Below are the code and all the weights of a small trained network. Each question names an input and a target symbol and asks about switching units off, where a switched-off unit gives its printed mean instead of its output.

import numpy as np


def w(rows, s, z=0):
    codes = np.array(rows[::2]) - 128.0
    scale = np.full(codes.shape[1], s)
    scale[-1] = z or s
    return codes * scale


def f(y):
    return y / 2 * (1 + np.tanh(0.7978845608 * (y + 0.044715 * y**3)))


def softmax(a):
    e = np.exp(a - a.max(-1, keepdims=True))
    return e / e.sum(-1, keepdims=True)


def log_softmax(a):
    a = a - a.max(-1, keepdims=True)
    return a - np.log(np.exp(a).sum(-1, keepdims=True))


def net(x, mask):
    ids = ['Λγδεθμξστ'.index(c) for c in x.split()]
    T = len(ids)
    res = E[ids] + P[:T]
    r = res
    for j in range(3):
        rows = slice(4 * j, 4 * j + 4)
        q, k, v = (r @ M[0][rows].T for M in (Q, K, V))
        z = softmax(np.where(np.tri(T) > 0, q @ k.T / 4**0.5, -1e9)) @ v
        o = O[0][rows]
        res = res + np.where(mask[j], z, o[:, -1]) @ o[:, :-1]
    y = f(res @ A[0][:, :-1].T + A[0][:, -1])
    res = res + np.where(mask[3:7], y, B[0][:, -1]) @ B[0][:, :-1]
    return log_softmax(res[-1] @ U[:, :-1].T + U[:, -1])


Q, K, V, O, A, B = {}, {}, {}, {}, {}, {}
E = w([
[216,100,81,75,105],'Λ',
[123,174,217,158,71],'γ',
[167,151,192,6,156],'δ',
[75,128,89,73,100],'ε',
[161,145,85,193,70],'θ',
[89,26,118,169,93],'μ',
[140,186,88,157,168],'ξ',
[114,143,117,48,134],'σ',
[140,135,205,123,88],'τ',
],0.019)
P = w([
[10,243,71,71,3],'0',
[71,164,70,116,128],'1',
[47,188,66,154,61],'2',
[77,171,41,155,98],'3',
[54,193,31,182,41],'4',
[93,199,34,163,11],'5',
],0.0067)
Q[0] = w([
[102,127,88,49,165],'H1',
[177,212,100,173,113],'H1',
[132,152,165,156,203],'H1',
[205,70,101,106,131],'H1',
[128,101,145,158,195],'H2',
[148,93,175,74,187],'H2',
[158,78,180,97,253],'H2',
[182,52,104,136,216],'H2',
[112,85,199,213,114],'H3',
[68,154,74,79,134],'H3',
[151,60,90,158,179],'H3',
[106,106,131,154,116],'H3',
],0.013)
K[0] = w([
[171,61,74,195,178],'H1',
[189,203,146,154,158],'H1',
[171,169,139,93,244],'H1',
[187,111,194,68,145],'H1',
[75,167,217,119,114],'H2',
[112,110,206,52,213],'H2',
[87,153,210,27,143],'H2',
[54,125,207,26,147],'H2',
[52,156,252,20,254],'H3',
[206,165,44,181,179],'H3',
[157,184,230,40,133],'H3',
[133,107,244,160,103],'H3',
],0.0087)
V[0] = w([
[183,202,166,106,114],'H1',
[126,169,95,144,161],'H1',
[119,147,57,151,182],'H1',
[169,153,139,142,179],'H1',
[182,157,107,126,137],'H2',
[120,107,203,129,141],'H2',
[96,83,106,87,45],'H2',
[120,119,91,73,129],'H2',
[39,114,129,116,123],'H3',
[113,246,148,75,139],'H3',
[185,47,136,87,48],'H3',
[78,78,185,99,157],'H3',
],0.011)
O[0] = w([
[97,141,203,83,160,171],'H1',
[134,174,134,68,87,140],'H1',
[88,141,136,149,31,113],'H1',
[83,104,136,51,72,53],'H1',
[96,129,200,64,67,147],'H2',
[131,127,132,254,143,30],'H2',
[11,102,118,188,166,219],'H2',
[75,103,124,125,78,171],'H2',
[79,118,80,162,170,169],'H3',
[130,162,193,92,132,255],'H3',
[136,29,128,136,127,123],'H3',
[134,149,31,116,150,45],'H3',
],0.0096,0.0078)
A[0] = w([
[193,207,147,250,147,94],'N1',
[130,215,16,201,133,129],'N2',
[59,170,254,210,104,178],'N3',
[189,196,146,93,112,253],'N4',
],0.0081,0.003)
B[0] = w([
[229,241,100,130,209,150],'N1',
[122,128,212,198,13,161],'N2',
[254,47,63,71,108,247],'N3',
[34,131,238,198,107,201],'N4',
],0.0079,0.013)
U = w([
[81,137,103,136,128,62],'Λ',
[152,155,190,147,98,117],'γ',
[183,92,130,125,153,160],'δ',
[157,123,133,134,120,48],'ε',
[102,99,205,126,215,59],'θ',
[215,165,128,129,124,102],'μ',
[158,1,115,82,99,68],'ξ',
[84,185,73,88,194,227],'σ',
[152,92,139,190,135,254],'τ',
],0.0095,0.0041)

Each question gives the input, a string of symbols that net reads in full, and the target symbol t.
The units are the heads (4 rows each of Q, K, V and O) and the neurons (one row each of A and B). Each row of codes is followed by its name. A weight is (code - 128) times the scale printed after its matrix; where a second scale follows, it is the last column's (O, A, B and U).
mask holds one flag per unit, heads first, then neurons. A switched-off unit (its flag False) gives its mean, the last column of its rows in O or B, instead of its output. The means were averaged over made-up inputs and are rounded, as every weight is.
A unit's drop is (log p(t) with every unit on - log p(t) with that unit switched off) / (log p(t) with every unit on - log p(t) with every unit switched off).
The circuit of an input: a set's keep is (log p(t) with only the set's units on - log p(t) with every unit switched off) / (log p(t) with every unit on - log p(t) with every unit switched off). Starting from all 7 units, units are removed one at a time, each time the one whose removal leaves the highest keep (on an exact tie, the one counted first), for as long as the keep stays at least 0.8.
circuit, biggest first: the units of the circuit, biggest drop first
unit that matters most: the unit with the biggest drop
top k neurons: the k neurons with the biggest drops, biggest first
which heads matter: for each layer, one digit per head in row order, 1 if its drop is at least 0.15 and else 0, layers parted by /
drop of u: that unit's drop, to one decimal
input σ ξ δ δ, target γ: circuit, biggest first => (H3, H1)
input μ γ σ τ, target τ: circuit, biggest first => (H2, H3)
input Λ δ γ Λ σ, target ξ: circuit, biggest first => (H3)
input γ τ τ, target δ: circuit, biggest first => (H2, N3, H1)
input τ γ ε σ γ τ, target μ: circuit, biggest first => (H2, N1, N3)
input ε Λ σ μ τ, target τ: which heads matter => 111
input σ δ σ σ, target σ: circuit, biggest first => (H3, N2)
input τ Λ δ γ τ σ, target ξ: which heads matter => 011
input σ Λ σ μ ε, target τ: circuit, biggest first => (H1, N2, H2)
input γ Λ σ τ, target ξ: circuit, biggest first => (N3, H2)
input ξ ξ Λ γ, target ξ: top 3 neurons => (N3, N1, N2)
input σ δ ξ ε, target γ: circuit, biggest first => (H2, H3, N4)
input σ μ δ, target τ: top 2 neurons => (N2, N3)
input Λ Λ σ δ, target ξ: circuit, biggest first => (H3)
input γ Λ δ δ Λ γ, target ξ: which heads matter => 010
input μ σ γ δ, target τ: top 2 neurons => (N3, N2)
input ξ Λ γ δ σ δ, target ξ: top 2 neurons => (N1, N2)
input δ τ σ γ σ δ, target θ: drop of H3 => 0.1
input σ σ γ, target μ: drop of N1 => 0.3
input σ γ ε ε, target Λ: drop of H1 => 0.4
input ξ δ δ σ δ, target γ: unit that matters most => N4
